Here is a tiny trained network, its code and every weight. The questions are about switching its units off for an input and a class, where a switched-off unit gives its printed mean instead of its output.

import numpy as np


def w(rows, s, z=0):
    codes = np.array(rows[::2]) - 128.0
    scale = np.full(codes.shape[1], s)
    scale[-1] = z or s
    return codes * scale


def norm(h):
    return h / np.sqrt((h * h).mean(-1, keepdims=True) + 1e-5)


def f(y):
    return np.maximum(y, 0)


def log_softmax(a):
    a = a - a.max(-1, keepdims=True)
    return a - np.log(np.exp(a).sum(-1, keepdims=True))


def net(x, mask):
    res = np.array(x, float).reshape(1, 2) / 4 @ E
    u = 0
    for l in range(3):
        y = f(norm(res) @ A[l][:, :-1].T + A[l][:, -1])
        res = res + np.where(mask[u : u + 6], y, B[l][:, -1]) @ B[l][:, :-1]
        u += 6
    return log_softmax(norm(res)[-1] @ U[:, :-1].T + U[:, -1])


A, B = {}, {}
E = w([
[185,118,253,111,190,106,86],'x0',
[44,158,83,90,239,55,176],'x1',
],0.0037)
A[0] = w([
[181,100,123,154,41,188,129,102],'L0N0',
[120,154,157,158,211,115,81,106],'L0N1',
[252,79,195,127,108,127,93,4],'L0N2',
[129,145,157,153,144,132,181,74],'L0N3',
[94,148,155,95,95,124,129,93],'L0N4',
[28,175,110,169,142,173,120,86],'L0N5',
],0.004,0.0033)
B[0] = w([
[152,89,89,142,209,144,102,255],'L0N0',
[184,84,108,116,116,160,156,200],'L0N1',
[2,243,185,115,60,106,56,216],'L0N2',
[128,128,134,123,128,130,136,128],'L0N3',
[136,142,158,133,119,156,193,128],'L0N4',
[166,113,127,116,86,60,145,183],'L0N5',
],0.0055,0.0029)
A[1] = w([
[90,148,206,119,151,99,134,176],'L1N0',
[127,170,217,147,93,108,73,164],'L1N1',
[56,198,109,110,142,141,145,37],'L1N2',
[165,109,127,152,50,197,132,74],'L1N3',
[146,201,200,135,134,137,81,5],'L1N4',
[83,253,172,129,121,154,98,173],'L1N5',
],0.0061,0.0011)
B[1] = w([
[169,98,145,164,98,243,90,224],'L1N0',
[60,84,114,66,24,105,96,253],'L1N1',
[143,113,151,155,54,113,144,187],'L1N2',
[177,171,165,136,217,155,107,219],'L1N3',
[74,34,86,81,51,118,105,225],'L1N4',
[102,199,110,77,75,123,3,219],'L1N5',
],0.0056,0.0039)
A[2] = w([
[155,62,239,83,203,67,129,191],'L2N0',
[62,123,101,87,70,108,237,138],'L2N1',
[112,255,116,174,136,178,153,199],'L2N2',
[90,105,116,80,215,106,220,3],'L2N3',
[197,132,248,54,202,156,125,144],'L2N4',
[135,69,190,63,127,104,155,150],'L2N5',
],0.0048,0.0018)
B[2] = w([
[86,175,130,140,120,177,170,218],'L2N0',
[136,81,136,140,104,80,167,254],'L2N1',
[197,88,182,107,177,91,95,185],'L2N2',
[148,111,162,117,104,181,45,204],'L2N3',
[109,169,66,126,159,1,154,233],'L2N4',
[140,128,172,191,159,195,191,190],'L2N5',
],0.006,0.0032)
U = w([
[97,127,139,75,40,134,62,142],'0',
[153,177,143,88,99,91,144,20],'1',
[192,132,88,158,175,149,98,137],'2',
[137,88,92,126,69,3,168,135],'3',
[98,78,182,139,120,163,171,120],'4',
[92,232,133,131,182,115,175,141],'5',
[154,178,151,95,99,84,141,3],'6',
],0.022,0.021)

Each question gives the input, the list of numbers given to net, and the class t.
The units are the neurons (one row each of A and B). Each row of codes is followed by its name. A weight is (code - 128) times the scale printed after its matrix; where a second scale follows, it is the last column's (A, B and U).
mask holds one flag per neuron, layer by layer. A switched-off neuron (its flag False) gives its mean, the last column of its row in B, instead of its output. The means were averaged over made-up inputs and are rounded, as every weight is.
A unit's drop is (log p(t) with every unit on - log p(t) with that unit switched off) / (log p(t) with every unit on - log p(t) with every unit switched off).
The circuit of an input: a set's keep is (log p(t) with only the set's units on - log p(t) with every unit switched off) / (log p(t) with every unit on - log p(t) with every unit switched off). Starting from the 12 units with the biggest drops (on a tie, the unit counted first), units are removed one at a time, each time the one whose removal leaves the highest keep (on an exact tie, the one counted first), for as long as the keep stays at least 0.8.
circuit, biggest first: the units of the circuit, biggest drop first
most important unit: the unit with the biggest drop
top k neurons: the k neurons with the biggest drops, biggest first
top k neurons in layer l: the k neurons of layer l with the biggest drops, biggest first
drop of u: that unit's drop, to one decimal
input [7,3], class 4: circuit, biggest first : (L0N1; L2N5)
input [8,4], class 5: circuit, biggest first : (L2N0)
input [8,3], class 4: top 2 neurons : (L0N1; L2N5)
input [0,3], class 4: top 3 neurons in layer 1 : (L1N5; L1N3; L1N1)
input [-1,1], class 3: top 2 neurons : (L0N2; L1N3)
input [6,4], class 5: top 2 neurons : (L0N2; L2N4)
input [3,2], class 5: top 2 neurons : (L0N2; L0N1)
input [4,2], class 5: top 3 neurons : (L0N2; L0N1; L2N4)
input [6,5], class 5: top 2 neurons in layer 2 : (L2N4; L2N0)
input [0,7], class 4: top 3 neurons in layer 1 : (L1N5; L1N1; L1N4)
input [-1,3], class 3: top 2 neurons : (L0N2; L1N3)
input [-7,-2], class 2: top 2 neurons : (L1N1; L1N3)
input [2,3], class 5: drop of L1N1 : 0.0
input [3,3], class 5: drop of L0N2 : 1.7
input [4,6], class 5: most important unit : L2N4
input [-4,-1], class 2: drop of L1N1 : 0.4
input [3,4], class 5: drop of L2N4 : 0.1
